Below are the code and all the weights of a small trained network. Each question names an input and a class and asks about switching units off, where a switched-off unit gives its printed mean instead of its output.

import numpy as np


def w(rows, s, z=0):
    codes = np.array(rows[::2]) - 128.0
    scale = np.full(codes.shape[1], s)
    scale[-1] = z or s
    return codes * scale


def norm(h):
    return h / np.sqrt((h * h).mean(-1, keepdims=True) + 1e-5)


def f(y):
    return np.maximum(y, 0)


def log_softmax(a):
    a = a - a.max(-1, keepdims=True)
    return a - np.log(np.exp(a).sum(-1, keepdims=True))


def net(x, mask):
    res = np.array(x, float).reshape(1, 8) / 4 @ E
    u = 0
    for l in range(4):
        y = f(norm(res) @ A[l][:, :-1].T + A[l][:, -1])
        res = res + np.where(mask[u : u + 8], y, B[l][:, -1]) @ B[l][:, :-1]
        u += 8
    return log_softmax(norm(res)[-1] @ U[:, :-1].T + U[:, -1])


A, B = {}, {}
E = w([
[113,132,139,110,133,131,132],'x0',
[133,126,126,132,128,129,127],'x1',
[58,31,85,152,141,108,134],'x2',
[142,123,120,144,126,123,125],'x3',
[116,152,127,192,136,187,213],'x4',
[120,131,133,122,128,129,129],'x5',
[137,105,114,83,7,121,172],'x6',
[118,129,138,115,133,127,133],'x7',
],0.013)
A[0] = w([
[152,108,116,98,117,40,76,26],'L0N1',
[101,113,150,199,119,191,232,36],'L0N2',
[110,158,116,206,96,107,113,39],'L0N3',
[137,98,208,158,98,172,95,5],'L0N4',
[2,114,78,205,130,200,31,136],'L0N5',
[35,41,35,138,102,131,142,83],'L0N6',
[154,129,120,95,93,141,147,39],'L0N7',
[119,172,121,162,228,123,127,20],'L0N8',
],0.0069,0.0031)
B[0] = w([
[47,162,19,89,92,156,95,198],'L0N1',
[78,157,2,57,106,193,157,243],'L0N2',
[52,150,130,101,161,127,136,138],'L0N3',
[168,133,102,98,145,116,140,128],'L0N4',
[152,53,179,113,195,74,161,254],'L0N5',
[239,114,197,118,202,13,210,252],'L0N6',
[134,84,158,166,94,74,168,156],'L0N7',
[68,86,214,229,129,190,58,217],'L0N8',
],0.0065,0.0044)
A[1] = w([
[109,102,123,90,114,111,65,3],'L1N1',
[153,93,143,66,125,68,6,36],'L1N2',
[98,74,100,155,158,107,131,71],'L1N3',
[202,238,172,129,91,173,134,105],'L1N4',
[174,254,169,114,128,119,57,50],'L1N5',
[198,101,155,137,140,132,153,106],'L1N6',
[82,141,103,198,168,209,242,38],'L1N7',
[128,113,107,135,194,196,106,94],'L1N8',
],0.0087,0.0032)
B[1] = w([
[109,147,92,123,135,169,156,163],'L1N1',
[127,203,1,80,175,212,92,235],'L1N2',
[198,148,172,91,177,158,177,188],'L1N3',
[157,85,110,128,200,6,231,233],'L1N4',
[161,50,151,107,201,69,177,219],'L1N5',
[150,143,141,73,128,158,162,151],'L1N6',
[112,178,34,51,133,199,71,254],'L1N7',
[148,131,139,174,26,91,91,191],'L1N8',
],0.0082,0.0064)
A[2] = w([
[111,148,117,127,76,170,101,100],'L2N1',
[138,183,150,146,120,183,173,43],'L2N2',
[136,123,163,157,84,106,140,12],'L2N3',
[75,68,88,142,142,101,122,39],'L2N4',
[125,158,107,132,126,193,139,6],'L2N5',
[117,110,86,118,8,111,187,95],'L2N6',
[105,152,204,211,156,145,50,112],'L2N7',
[127,137,123,115,154,113,17,177],'L2N8',
],0.013,0.0015)
B[2] = w([
[97,120,152,118,149,33,189,166],'L2N1',
[139,82,62,48,142,113,105,178],'L2N2',
[118,148,140,70,64,163,104,138],'L2N3',
[147,196,119,161,110,52,170,186],'L2N4',
[117,95,109,94,126,123,51,198],'L2N5',
[116,142,236,189,148,171,38,254],'L2N6',
[136,89,217,215,2,158,105,204],'L2N7',
[82,111,116,149,51,201,151,240],'L2N8',
],0.0089,0.0063)
A[3] = w([
[139,182,1,87,122,175,112,169],'L3N1',
[140,116,162,72,165,90,120,167],'L3N2',
[110,147,109,125,90,57,198,29],'L3N3',
[98,56,103,99,109,121,93,95],'L3N4',
[115,145,186,186,95,120,169,13],'L3N5',
[131,153,215,73,33,128,91,111],'L3N6',
[92,235,34,130,144,165,132,7],'L3N7',
[99,74,103,182,171,22,247,188],'L3N8',
],0.0084,0.0018)
B[3] = w([
[71,113,41,104,39,153,115,253],'L3N1',
[91,137,103,155,138,112,193,180],'L3N2',
[120,126,133,142,186,117,120,151],'L3N3',
[117,144,120,119,148,140,202,165],'L3N4',
[68,197,95,167,129,139,91,154],'L3N5',
[97,104,168,236,200,168,77,184],'L3N6',
[72,155,47,113,57,121,85,202],'L3N7',
[255,206,152,46,93,63,168,221],'L3N8',
],0.0082)
U = w([
[61,144,8,66,109,166,107,215],'0',
[187,137,162,91,191,18,221,164],'1',
[84,92,234,223,140,168,71,1],'2',
],0.011,0.00097)

Each question gives the input, the list of numbers given to net, and the class t.
The units are the neurons (one row each of A and B). Each row of codes is followed by its name. A weight is (code - 128) times the scale printed after its matrix; where a second scale follows, it is the last column's (A, B and U).
mask holds one flag per neuron, layer by layer. A switched-off neuron (its flag False) gives its mean, the last column of its row in B, instead of its output. The means were averaged over made-up inputs and are rounded, as every weight is.
A unit's drop is (log p(t) with every unit on - log p(t) with that unit switched off) / (log p(t) with every unit on - log p(t) with every unit switched off).
The circuit of an input: a set's keep is (log p(t) with only the set's units on - log p(t) with every unit switched off) / (log p(t) with every unit on - log p(t) with every unit switched off). Starting from the 12 units with the biggest drops (on a tie, the unit counted first), units are removed one at a time, each time the one whose removal leaves the highest keep (on an exact tie, the one counted first), for as long as the keep stays at least 0.8.
circuit, biggest first: the units of the circuit, biggest drop first
top k neurons: the k neurons with the biggest drops, biggest first
top k neurons in layer l: the k neurons of layer l with the biggest drops, biggest first
drop when u is switched off: that unit's drop, to one decimal
input [-6,-2,-7,-6,1,-1,-4,-3], class 1: circuit, biggest first : [L1N4]
input [-2,-7,-7,4,0,1,8,-3], class 2: circuit, biggest first : [L2N6; L3N6]
input [-3,8,6,-2,5,-3,-5,-4], class 1: top 2 neurons : [L0N5; L1N2]
input [5,1,-4,3,8,4,-8,-7], class 0: top 2 neurons in layer 3 : [L3N6; L3N7]
input [1,0,7,4,5,1,7,0], class 1: top 2 neurons in layer 2 : [L2N7; L2N8]
input [4,3,-2,-5,2,-2,-3,-2], class 2: circuit, biggest first : [L0N8; L1N2]
input [0,0,8,-4,7,-1,-3,3], class 1: top 3 neurons : [L0N6; L0N5; L1N2]
input [1,2,-6,4,7,3,8,-1], class 2: top 4 neurons : [L2N6; L1N2; L3N6; L0N7]
input [0,-4,5,-4,-4,-1,3,6], class 1: top 2 neurons : [L0N6; L1N7]
input [2,7,3,-8,3,2,4,5], class 2: top 4 neurons : [L2N6; L1N2; L1N4; L0N6]
input [-5,3,-4,-1,4,-8,5,1], class 2: top 3 neurons : [L2N6; L1N2; L0N6]
input [1,7,5,1,-4,0,3,-5], class 1: top 2 neurons : [L0N6; L1N7]
input [-4,-6,6,-7,-5,7,5,-8], class 1: top 3 neurons : [L0N6; L1N7; L2N4]
input [-6,0,0,0,4,-5,5,-5], class 2: circuit, biggest first : [L2N6]
input [2,-7,5,-1,4,4,-4,-3], class 1: top 3 neurons : [L0N5; L0N6; L1N2]
input [1,-8,0,1,2,0,3,1], class 2: top 2 neurons : [L2N6; L1N2]
input [-5,-5,-5,-2,1,-7,3,-8], class 1: drop when L1N4 is switched off : 0.6
input [1,-1,0,-4,3,-8,6,8], class 2: drop when L2N6 is switched off : 1.1
